Below are the code and all the weights of a small trained network. Each question names an input and a target symbol and asks about switching units off, where a switched-off unit gives its printed mean instead of its output.

import numpy as np


def w(rows, s, z=0):
    codes = np.array(rows[::2]) - 128.0
    scale = np.full(codes.shape[1], s)
    scale[-1] = z or s
    return codes * scale


def f(y):
    return np.maximum(y, 0)


def softmax(a):
    e = np.exp(a - a.max(-1, keepdims=True))
    return e / e.sum(-1, keepdims=True)


def log_softmax(a):
    a = a - a.max(-1, keepdims=True)
    return a - np.log(np.exp(a).sum(-1, keepdims=True))


def net(x, mask):
    ids = ['ΘΠΣαβγδεζμξτ'.index(c) for c in x.split()]
    T = len(ids)
    res = E[ids] + P[:T]
    u = 0
    for l in range(2):
        r = res
        for j in range(3):
            rows = slice(3 * j, 3 * j + 3)
            q, k, v = (r @ M[l][rows].T for M in (Q, K, V))
            z = softmax(np.where(np.tri(T) > 0, q @ k.T / 3**0.5, -1e9)) @ v
            o = O[l][rows]
            res = res + np.where(mask[u + j], z, o[:, -1]) @ o[:, :-1]
        u += 3
        y = f(res @ A[l][:, :-1].T + A[l][:, -1])
        res = res + np.where(mask[u : u + 16], y, B[l][:, -1]) @ B[l][:, :-1]
        u += 16
    return log_softmax(res[-1] @ U[:, :-1].T + U[:, -1])


Q, K, V, O, A, B = {}, {}, {}, {}, {}, {}
E = w([
[149,56,170,118,145],'Θ',
[100,74,43,151,42],'Π',
[90,81,104,180,52],'Σ',
[120,174,103,169,135],'α',
[159,185,192,122,161],'β',
[223,169,171,155,63],'γ',
[144,200,154,131,87],'δ',
[64,189,146,166,63],'ε',
[207,144,75,122,48],'ζ',
[144,126,155,147,99],'μ',
[92,130,180,138,77],'ξ',
[247,24,100,127,118],'τ',
],0.016)
P = w([
[26,110,66,240,91],'0',
[130,206,130,211,90],'1',
[168,255,168,201,99],'2',
[140,151,167,133,175],'3',
[119,165,142,100,151],'4',
[90,164,116,48,153],'5',
[73,140,90,52,140],'6',
],0.0069)
Q[0] = w([
[66,138,80,131,101],'0.h0',
[206,79,183,120,118],'0.h0',
[145,109,216,154,123],'0.h0',
[141,70,190,178,204],'0.h1',
[112,145,159,196,102],'0.h1',
[114,133,149,112,147],'0.h1',
[70,166,78,184,152],'0.h2',
[129,147,21,170,90],'0.h2',
[131,255,145,132,77],'0.h2',
],0.0094)
K[0] = w([
[120,195,185,192,115],'0.h0',
[148,179,112,132,191],'0.h0',
[117,150,80,179,203],'0.h0',
[129,208,218,109,199],'0.h1',
[157,219,153,121,111],'0.h1',
[136,157,169,116,4],'0.h1',
[30,170,147,255,134],'0.h2',
[195,116,125,122,203],'0.h2',
[36,159,164,225,169],'0.h2',
],0.0077)
V[0] = w([
[161,142,134,69,130],'0.h0',
[138,46,173,98,88],'0.h0',
[145,122,42,176,192],'0.h0',
[19,40,64,92,83],'0.h1',
[145,68,210,121,150],'0.h1',
[153,93,124,71,132],'0.h1',
[158,2,112,191,155],'0.h2',
[112,161,67,180,169],'0.h2',
[193,214,217,165,166],'0.h2',
],0.0076)
O[0] = w([
[197,114,189,17,83,44],'0.h0',
[98,112,101,254,91,84],'0.h0',
[76,91,155,28,195,65],'0.h0',
[148,169,113,136,90,74],'0.h1',
[190,185,226,180,156,60],'0.h1',
[115,171,104,116,145,3],'0.h1',
[144,60,77,78,98,63],'0.h2',
[124,70,85,122,120,162],'0.h2',
[117,193,57,84,97,207],'0.h2',
],0.0062,0.0039)
A[0] = w([
[243,153,110,61,155,37],'0.n0',
[162,41,60,182,3,238],'0.n1',
[110,107,26,50,96,130],'0.n2',
[155,177,101,43,99,118],'0.n3',
[86,53,163,178,164,144],'0.n4',
[148,98,201,153,19,183],'0.n5',
[134,143,214,85,221,221],'0.n6',
[190,30,37,85,137,86],'0.n7',
[121,94,193,81,115,202],'0.n8',
[96,234,104,179,168,121],'0.n9',
[63,48,148,124,58,209],'0.n10',
[102,185,251,126,64,220],'0.n11',
[188,177,183,121,115,27],'0.n12',
[82,122,162,4,107,182],'0.n13',
[154,67,53,85,69,254],'0.n14',
[67,167,2,246,231,125],'0.n15',
],0.0074,0.0045)
B[0] = w([
[106,75,107,124,90,141],'0.n0',
[152,209,123,89,171,249],'0.n1',
[220,186,174,102,72,158],'0.n2',
[121,177,89,144,157,150],'0.n3',
[195,190,101,171,188,154],'0.n4',
[123,179,59,172,154,224],'0.n5',
[171,232,37,152,61,158],'0.n6',
[159,108,145,47,160,150],'0.n7',
[24,211,96,135,129,158],'0.n8',
[172,73,160,59,215,199],'0.n9',
[64,253,126,155,119,202],'0.n10',
[86,162,85,146,159,255],'0.n11',
[43,77,141,171,129,142],'0.n12',
[79,201,92,237,106,156],'0.n13',
[151,179,111,125,127,190],'0.n14',
[166,90,210,10,234,202],'0.n15',
],0.0065,0.0081)
Q[1] = w([
[92,183,52,80,255],'1.h0',
[208,197,97,210,117],'1.h0',
[233,89,53,214,218],'1.h0',
[197,99,57,61,127],'1.h1',
[10,84,71,115,159],'1.h1',
[109,180,35,103,34],'1.h1',
[167,246,82,204,136],'1.h2',
[66,133,215,92,144],'1.h2',
[155,177,120,179,205],'1.h2',
],0.0073)
K[1] = w([
[86,155,218,197,73],'1.h0',
[56,89,80,164,133],'1.h0',
[117,178,109,143,127],'1.h0',
[109,163,168,153,114],'1.h1',
[130,141,201,150,124],'1.h1',
[129,70,255,92,195],'1.h1',
[148,72,225,174,80],'1.h2',
[76,63,156,71,91],'1.h2',
[106,106,190,183,110],'1.h2',
],0.01)
V[1] = w([
[130,242,148,187,202],'1.h0',
[2,180,144,230,89],'1.h0',
[218,89,77,144,109],'1.h0',
[243,177,99,97,65],'1.h1',
[73,122,208,149,63],'1.h1',
[38,209,38,206,63],'1.h1',
[139,116,95,183,132],'1.h2',
[115,137,72,204,104],'1.h2',
[67,77,199,108,185],'1.h2',
],0.0077)
O[1] = w([
[38,88,96,84,121,250],'1.h0',
[63,114,188,198,57,229],'1.h0',
[130,113,76,157,229,80],'1.h0',
[247,107,28,96,57,136],'1.h1',
[70,167,107,254,127,90],'1.h1',
[122,244,125,160,85,153],'1.h1',
[180,66,132,118,111,133],'1.h2',
[149,95,167,115,189,148],'1.h2',
[76,255,164,43,97,102],'1.h2',
],0.0059,0.025)
A[1] = w([
[111,96,131,101,192,113],'1.n0',
[198,130,63,191,160,225],'1.n1',
[119,99,177,60,135,50],'1.n2',
[119,248,24,146,150,194],'1.n3',
[187,142,117,184,159,92],'1.n4',
[255,73,169,47,150,92],'1.n5',
[35,181,85,139,109,64],'1.n6',
[97,132,157,191,118,5],'1.n7',
[175,136,154,117,234,40],'1.n8',
[159,154,175,111,134,198],'1.n9',
[207,87,176,143,177,14],'1.n10',
[97,133,212,146,111,242],'1.n11',
[189,105,192,87,161,63],'1.n12',
[187,124,181,147,163,3],'1.n13',
[101,117,50,66,176,156],'1.n14',
[152,214,122,91,154,204],'1.n15',
],0.0092,0.0051)
B[1] = w([
[215,117,172,117,177,137],'1.n0',
[144,49,144,96,144,139],'1.n1',
[189,167,158,166,143,144],'1.n2',
[168,72,149,156,156,213],'1.n3',
[135,116,160,150,27,130],'1.n4',
[47,243,99,141,44,146],'1.n5',
[247,108,192,141,121,253],'1.n6',
[201,116,81,90,157,166],'1.n7',
[102,170,54,142,100,135],'1.n8',
[10,134,112,100,128,141],'1.n9',
[33,151,106,158,142,128],'1.n10',
[53,161,44,137,146,219],'1.n11',
[34,167,84,213,91,134],'1.n12',
[177,162,250,59,2,128],'1.n13',
[215,123,193,95,190,158],'1.n14',
[104,72,134,190,136,172],'1.n15',
],0.0074,0.018)
U = w([
[135,115,106,173,220,46],'Θ',
[194,197,194,49,100,89],'Π',
[180,71,81,162,140,110],'Σ',
[182,215,151,112,211,82],'α',
[154,163,95,171,189,91],'β',
[196,136,161,143,159,2],'γ',
[226,148,130,93,78,53],'δ',
[158,152,181,135,155,188],'ε',
[168,171,82,72,71,195],'ζ',
[185,145,48,139,199,23],'μ',
[8,130,134,140,132,248],'ξ',
[127,254,147,239,29,118],'τ',
],0.0079,0.0043)

Each question gives the input, a string of symbols that net reads in full, and the target symbol t.
The units are the heads (3 rows each of Q, K, V and O) and the neurons (one row each of A and B). Each row of codes is followed by its name. A weight is (code - 128) times the scale printed after its matrix; where a second scale follows, it is the last column's (O, A, B and U).
mask holds one flag per unit, layer by layer, with each layer's heads first. A switched-off unit (its flag False) gives its mean, the last column of its rows in O or B, instead of its output. The means were averaged over made-up inputs and are rounded, as every weight is.
A unit's drop is (log p(t) with every unit on - log p(t) with that unit switched off) / (log p(t) with every unit on - log p(t) with every unit switched off).
The circuit of an input: a set's keep is (log p(t) with only the set's units on - log p(t) with every unit switched off) / (log p(t) with every unit on - log p(t) with every unit switched off). Starting from the 12 units with the biggest drops (on a tie, the unit counted first), units are removed one at a time, each time the one whose removal leaves the highest keep (on an exact tie, the one counted first), for as long as the keep stays at least 0.8.
circuit, biggest first: the units of the circuit, biggest drop first
most important unit: the unit with the biggest drop
top k neurons: the k neurons with the biggest drops, biggest first
k most important neurons of layer l: the k neurons of layer l with the biggest drops, biggest first
heads that matter: for each layer, one digit per head in row order, 1 if its drop is at least 0.15 and else 0, layers parted by /
input Θ ξ δ τ δ, target ζ: 2 most important neurons of layer 1 => 1.n6, 1.n3
input α β ξ, target ξ: heads that matter => 100 / 010
input ζ γ ξ γ Θ ξ δ, target τ: circuit, biggest first => 1.h1, 0.n15, 0.n13
input Π α α, target Π: most important unit => 1.n14
input γ ξ Π γ ξ α δ, target ξ: top 4 neurons => 0.n15, 1.n6, 0.n1, 0.n9
input γ ξ γ ξ γ ζ, target τ: circuit, biggest first => 1.h1, 0.n15
input ξ β ξ ξ τ γ, target ζ: top 2 neurons => 0.n7, 0.n6
input ζ ξ μ γ ξ δ, target τ: circuit, biggest first => 1.h1, 0.n15
input Π μ δ ξ Σ μ, target τ: heads that matter => 000 / 010
input δ δ ζ ξ δ Π, target τ: circuit, biggest first => 0.n2, 1.h1
input α ζ ξ β ξ ξ μ, target ξ: heads that matter => 100 / 110
input ζ β Θ γ, target Σ: top 2 neurons => 0.n6, 1.n1
input Θ Σ Σ τ Π, target ζ: 2 most important neurons of layer 0 => 0.n7, 0.n2
input ξ Π γ ζ α, target ζ: 2 most important neurons of layer 1 => 1.n6, 1.n5
input ξ Σ Θ ξ Σ, target τ: circuit, biggest first => 1.h1, 0.n9
input ξ ζ ξ α ζ ξ Π, target Π: heads that matter => 000 / 010
input Π ξ ξ ζ ξ ξ Σ, target τ: most important unit => 0.n10
input Σ ξ ε ξ δ Π, target τ: 4 most important neurons of layer 0 => 0.n2, 0.n10, 0.n11, 0.n14
input ξ α ξ, target ξ: heads that matter => 000 / 010
input ξ α Σ Θ δ, target ξ: most important unit => 1.n6
input α α α α δ Π α, target Π: top 3 neurons => 0.n15, 1.n11, 1.n14
input ζ ζ α, target ζ: heads that matter => 010 / 010
input ξ ξ α μ Θ γ, target ξ: top 3 neurons => 1.n6, 0.n15, 0.n9
input γ ζ ζ ζ, target δ: 4 most important neurons of layer 1 => 1.n11, 1.n1, 1.n14, 1.n3
input ξ ξ Θ ξ α Θ, target ξ: heads that matter => 000 / 010
input ε ξ ξ δ α ξ β, target ξ: 2 most important neurons of layer 0 => 0.n15, 0.n6
input Σ γ δ τ ξ ξ, target ζ: most important unit => 1.h1
input ξ ξ ξ α, target ξ: 2 most important neurons of layer 0 => 0.n15, 0.n9
input μ τ ξ, target ζ: 2 most important neurons of layer 0 => 0.n7, 0.n1
input γ ξ ξ γ γ τ, target ζ: top 2 neurons => 1.n6, 0.n7
